Below is a small trained network, with its code and all its weights. Each question gives an input and a class and asks what happens when units are switched off, that is, made to give their printed mean instead of their output.

import numpy as np


def w(rows, s, z=0):
    codes = np.array(rows[::2]) - 128.0
    scale = np.full(codes.shape[1], s)
    scale[-1] = z or s
    return codes * scale


def norm(h):
    return h / np.sqrt((h * h).mean(-1, keepdims=True) + 1e-5)


def f(y):
    return np.maximum(y, 0)


def log_softmax(a):
    a = a - a.max(-1, keepdims=True)
    return a - np.log(np.exp(a).sum(-1, keepdims=True))


def net(x, mask):
    res = np.array(x, float).reshape(1, 8) / 4 @ E
    u = 0
    for l in range(4):
        y = f(norm(res) @ A[l][:, :-1].T + A[l][:, -1])
        res = res + np.where(mask[u : u + 9], y, B[l][:, -1]) @ B[l][:, :-1]
        u += 9
    return log_softmax(norm(res)[-1] @ U[:, :-1].T + U[:, -1])


A, B = {}, {}
E = w([
[86,137,26],'x0',
[126,127,128],'x1',
[132,126,127],'x2',
[254,57,75],'x3',
[129,127,129],'x4',
[126,128,126],'x5',
[72,40,142],'x6',
[129,130,128],'x7',
],0.0085)
A[0] = w([
[66,41,112,60],'L0N1',
[150,97,98,96],'L0N2',
[188,87,182,113],'L0N3',
[86,114,141,90],'L0N4',
[162,42,92,88],'L0N5',
[72,128,130,125],'L0N6',
[118,194,35,98],'L0N7',
[2,172,147,2],'L0N8',
[107,165,184,122],'L0N9',
],0.0086,0.0071)
B[0] = w([
[93,1,221,180],'L0N1',
[141,110,148,167],'L0N2',
[107,118,65,252],'L0N3',
[140,130,125,154],'L0N4',
[159,97,143,234],'L0N5',
[82,99,124,216],'L0N6',
[114,60,63,237],'L0N7',
[112,143,209,218],'L0N8',
[160,106,110,228],'L0N9',
],0.0073,0.0026)
A[1] = w([
[85,135,84,146],'L1N1',
[218,97,121,212],'L1N2',
[106,83,116,92],'L1N3',
[89,147,127,39],'L1N4',
[88,82,85,109],'L1N5',
[9,172,130,11],'L1N6',
[84,87,143,43],'L1N7',
[99,163,136,1],'L1N8',
[89,134,46,70],'L1N9',
],0.012,0.0049)
B[1] = w([
[145,197,118,173],'L1N1',
[18,160,203,255],'L1N2',
[126,60,69,155],'L1N3',
[174,140,217,139],'L1N4',
[59,106,67,174],'L1N5',
[69,176,218,198],'L1N6',
[101,82,125,152],'L1N7',
[165,188,147,133],'L1N8',
[2,132,16,167],'L1N9',
],0.005,0.007)
A[2] = w([
[195,191,98,135],'L2N1',
[136,191,140,167],'L2N2',
[48,160,138,137],'L2N3',
[187,24,103,120],'L2N4',
[252,58,69,3],'L2N5',
[10,204,113,133],'L2N6',
[193,128,232,85],'L2N7',
[94,142,165,98],'L2N8',
[169,239,61,144],'L2N9',
],0.013,0.0037)
B[2] = w([
[114,38,120,157],'L2N1',
[170,55,146,175],'L2N2',
[175,111,198,216],'L2N3',
[179,197,159,204],'L2N4',
[132,255,166,175],'L2N5',
[158,139,185,254],'L2N6',
[22,146,65,199],'L2N7',
[198,157,102,175],'L2N8',
[145,38,138,184],'L2N9',
],0.011,0.0081)
A[3] = w([
[72,140,39,199],'L3N1',
[116,92,162,205],'L3N2',
[176,202,101,198],'L3N3',
[123,104,117,73],'L3N4',
[190,45,159,18],'L3N5',
[220,199,98,254],'L3N6',
[161,139,184,54],'L3N7',
[198,123,133,211],'L3N8',
[91,137,251,217],'L3N9',
],0.011,0.0028)
B[3] = w([
[77,208,32,151],'L3N1',
[209,112,78,178],'L3N2',
[128,189,134,155],'L3N3',
[162,128,123,132],'L3N4',
[114,44,153,158],'L3N5',
[145,145,194,167],'L3N6',
[131,89,89,165],'L3N7',
[153,118,203,158],'L3N8',
[172,149,2,253],'L3N9',
],0.0089,0.012)
U = w([
[128,195,242,173],'0',
[141,112,118,246],'1',
[110,157,24,1],'2',
[122,3,178,47],'3',
[149,121,125,132],'4',
],0.013,0.0044)

Each question gives the input, the list of numbers given to net, and the class t.
The units are the neurons (one row each of A and B). Each row of codes is followed by its name. A weight is (code - 128) times the scale printed after its matrix; where a second scale follows, it is the last column's (A, B and U).
mask holds one flag per neuron, layer by layer. A switched-off neuron (its flag False) gives its mean, the last column of its row in B, instead of its output. The means were averaged over made-up inputs and are rounded, as every weight is.
A unit's drop is (log p(t) with every unit on - log p(t) with that unit switched off) / (log p(t) with every unit on - log p(t) with every unit switched off).
unit that matters most: the unit with the biggest drop
k most important neurons: the k neurons with the biggest drops, biggest first
top k neurons in layer l: the k neurons of layer l with the biggest drops, biggest first
drop of u: that unit's drop, to one decimal
input [-7,0,-3,4,5,1,-8,-6], class 3: 2 most important neurons -> (L2N1, L2N2)
input [3,-5,-6,6,0,5,6,0], class 0: top 2 neurons in layer 0 -> (L0N8, L0N6)
input [7,5,-5,4,2,-3,-8,2], class 3: unit that matters most -> L2N9
input [-8,-2,-1,-6,3,-7,7,1], class 2: top 3 neurons in layer 1 -> (L1N2, L1N9, L1N5)
input [-7,-8,-5,-2,-5,-1,-8,5], class 3: top 4 neurons in layer 2 -> (L2N2, L2N9, L2N1, L2N5)
input [6,1,-4,-4,5,2,-8,2], class 3: 2 most important neurons -> (L2N9, L1N2)
input [-7,-7,-3,6,-7,1,-8,-5], class 3: 4 most important neurons -> (L2N1, L2N2, L2N9, L1N2)
input [1,-4,-5,7,-7,-7,6,-4], class 0: 2 most important neurons -> (L2N4, L2N5)
input [-5,8,3,0,0,2,-4,6], class 2: 2 most important neurons -> (L2N7, L1N9)
input [-5,-3,-8,-6,-3,-8,-7,6], class 1: 2 most important neurons -> (L1N2, L3N9)
input [-4,-1,4,-5,-3,6,6,5], class 1: top 3 neurons in layer 2 -> (L2N8, L2N9, L2N2)
input [-5,1,-4,-3,-8,-4,0,-6], class 2: 2 most important neurons -> (L2N7, L1N2)
input [-3,-8,-4,5,-5,-1,2,2], class 0: 3 most important neurons -> (L1N6, L2N4, L0N3)
input [-7,3,4,5,-8,-6,2,7], class 2: 2 most important neurons -> (L1N2, L2N7)
input [8,3,4,8,-8,2,-1,7], class 0: top 2 neurons in layer 2 -> (L2N5, L2N4)
input [4,2,-1,-7,8,2,6,-4], class 0: unit that matters most -> L1N6
input [-3,-7,-6,-6,3,-7,-6,-1], class 1: 2 most important neurons -> (L1N2, L3N9)
input [1,2,-6,6,8,1,-7,-5], class 3: 3 most important neurons -> (L2N9, L2N1, L1N2)
input [-3,-7,5,-5,-1,-7,-2,-3], class 1: top 2 neurons in layer 0 -> (L0N9, L0N3)
input [-2,-3,-7,8,2,-7,-6,-4], class 0: unit that matters most -> L2N5
input [-6,6,-3,8,-4,3,3,-2], class 0: 2 most important neurons -> (L2N4, L2N5)
input [-7,-4,-2,8,-8,-6,-1,1], class 0: top 2 neurons in layer 2 -> (L2N4, L2N5)
input [-8,-4,-7,-4,4,2,-2,-7], class 2: drop of L2N7 -> 0.4
input [-3,7,-2,3,0,2,-6,5], class 3: drop of L2N9 -> 0.2
input [-5,0,5,-2,-8,1,-2,-4], class 2: drop of L2N7 -> 0.6
